Below is a small trained network, with its code and all its weights. Each question gives an input and a class and asks what happens when units are switched off, that is, made to give their printed mean instead of their output.

import numpy as np


def w(rows, s, z=0):
    codes = np.array(rows[::2]) - 128.0
    scale = np.full(codes.shape[1], s)
    scale[-1] = z or s
    return codes * scale


def norm(h):
    return h / np.sqrt((h * h).mean(-1, keepdims=True) + 1e-5)


def f(y):
    return np.maximum(y, 0)


def log_softmax(a):
    a = a - a.max(-1, keepdims=True)
    return a - np.log(np.exp(a).sum(-1, keepdims=True))


def net(x, mask):
    res = np.array(x, float).reshape(1, 3) / 4 @ E
    u = 0
    for l in range(2):
        y = f(norm(res) @ A[l][:, :-1].T + A[l][:, -1])
        res = res + np.where(mask[u : u + 15], y, B[l][:, -1]) @ B[l][:, :-1]
        u += 15
    return log_softmax(norm(res)[-1] @ U[:, :-1].T + U[:, -1])


A, B = {}, {}
E = w([
[98,107,22,247,145,176],'x0',
[201,195,179,106,108,115],'x1',
[115,202,55,29,102,60],'x2',
],0.0016)
A[0] = w([
[253,111,117,128,146,71,73],'0.n0',
[88,113,112,178,104,141,196],'0.n1',
[137,130,178,180,101,155,150],'0.n2',
[146,155,147,76,116,165,48],'0.n3',
[149,143,105,132,199,134,245],'0.n4',
[113,109,143,71,175,108,181],'0.n5',
[134,203,121,114,155,97,97],'0.n6',
[168,151,151,121,113,114,137],'0.n7',
[116,148,63,141,105,128,198],'0.n8',
[162,171,133,173,82,38,142],'0.n9',
[160,160,179,91,128,106,108],'0.n10',
[79,73,128,134,157,133,96],'0.n11',
[146,80,184,159,141,195,93],'0.n12',
[109,155,209,113,93,128,204],'0.n13',
[83,83,121,118,148,104,73],'0.n14',
],0.0043,0.0011)
B[0] = w([
[85,126,85,175,180,116,193],'0.n0',
[144,122,187,104,180,119,223],'0.n1',
[233,127,99,187,250,95,217],'0.n2',
[128,169,86,111,163,91,186],'0.n3',
[154,89,168,60,123,124,188],'0.n4',
[152,124,84,224,125,200,207],'0.n5',
[173,135,128,112,110,139,206],'0.n6',
[160,99,77,123,195,162,202],'0.n7',
[157,101,219,117,95,91,225],'0.n8',
[81,99,124,152,92,168,205],'0.n9',
[127,155,71,162,202,118,247],'0.n10',
[88,131,169,75,110,160,192],'0.n11',
[211,180,113,146,156,64,246],'0.n12',
[96,86,120,163,190,107,254],'0.n13',
[100,122,154,169,91,176,167],'0.n14',
],0.0027,0.0023)
A[1] = w([
[165,134,122,96,63,152,70],'1.n0',
[66,32,142,113,130,162,77],'1.n1',
[100,136,81,218,95,180,255],'1.n2',
[157,203,138,158,86,108,145],'1.n3',
[157,192,172,89,236,64,220],'1.n4',
[143,141,153,173,181,153,55],'1.n5',
[53,82,143,117,112,226,163],'1.n6',
[146,193,59,55,67,123,191],'1.n7',
[103,187,105,112,197,112,65],'1.n8',
[90,158,40,54,133,187,99],'1.n9',
[185,72,82,137,237,3,196],'1.n10',
[130,204,227,149,141,156,150],'1.n11',
[117,144,106,55,132,65,221],'1.n12',
[170,179,111,141,49,106,129],'1.n13',
[71,74,137,148,35,101,83],'1.n14',
],0.003,0.00066)
B[1] = w([
[129,77,105,101,112,73,137],'1.n0',
[138,195,80,87,90,136,158],'1.n1',
[137,144,189,68,112,119,160],'1.n2',
[89,106,119,108,162,104,147],'1.n3',
[171,147,84,207,151,233,224],'1.n4',
[181,133,147,116,168,150,177],'1.n5',
[94,238,56,82,66,58,153],'1.n6',
[161,95,171,138,121,112,179],'1.n7',
[152,95,170,252,168,181,165],'1.n8',
[143,146,164,141,144,145,163],'1.n9',
[203,136,165,171,181,212,255],'1.n10',
[65,146,47,142,120,153,151],'1.n11',
[127,118,141,179,133,166,173],'1.n12',
[98,60,175,121,101,109,149],'1.n13',
[95,182,109,117,174,124,143],'1.n14',
],0.0031,0.0043)
U = w([
[134,12,192,70,4,26,2],'0',
[14,235,34,26,35,130,138],'1',
[231,135,154,228,250,253,217],'2',
],0.0066,0.0028)

Each question gives the input, the list of numbers given to net, and the class t.
The units are the neurons (one row each of A and B). Each row of codes is followed by its name. A weight is (code - 128) times the scale printed after its matrix; where a second scale follows, it is the last column's (A, B and U).
mask holds one flag per neuron, layer by layer. A switched-off neuron (its flag False) gives its mean, the last column of its row in B, instead of its output. The means were averaged over made-up inputs and are rounded, as every weight is.
A unit's drop is (log p(t) with every unit on - log p(t) with that unit switched off) / (log p(t) with every unit on - log p(t) with every unit switched off).
unit that matters most: the unit with the biggest drop
top k neurons: the k neurons with the biggest drops, biggest first
top k neurons in layer l: the k neurons of layer l with the biggest drops, biggest first
drop of u: that unit's drop, to one decimal
input [-1,-7,8], class 0: top 3 neurons in layer 0 => 0.n2, 0.n13, 0.n10
input [0,-3,5], class 0: unit that matters most => 0.n2
input [1,-7,7], class 1: top 2 neurons => 0.n12, 0.n2
input [4,6,2], class 0: top 3 neurons in layer 0 => 0.n9, 0.n2, 0.n13
input [6,2,7], class 0: top 2 neurons => 0.n2, 0.n10
input [-2,-5,5], class 1: top 3 neurons => 0.n2, 0.n10, 0.n12
input [8,-7,-2], class 1: top 2 neurons => 1.n6, 1.n10
input [7,3,3], class 0: top 4 neurons in layer 0 => 0.n2, 0.n13, 0.n10, 0.n12
input [7,-2,4], class 1: top 2 neurons in layer 1 => 1.n4, 1.n8
input [2,-6,8], class 0: top 3 neurons in layer 1 => 1.n10, 1.n4, 1.n7
input [7,3,8], class 0: drop of 0.n2 => 0.2
input [-1,-8,8], class 1: drop of 0.n2 => 2.8
input [4,4,7], class 0: drop of 0.n2 => 0.3
input [6,3,5], class 0: top neuron => 0.n2
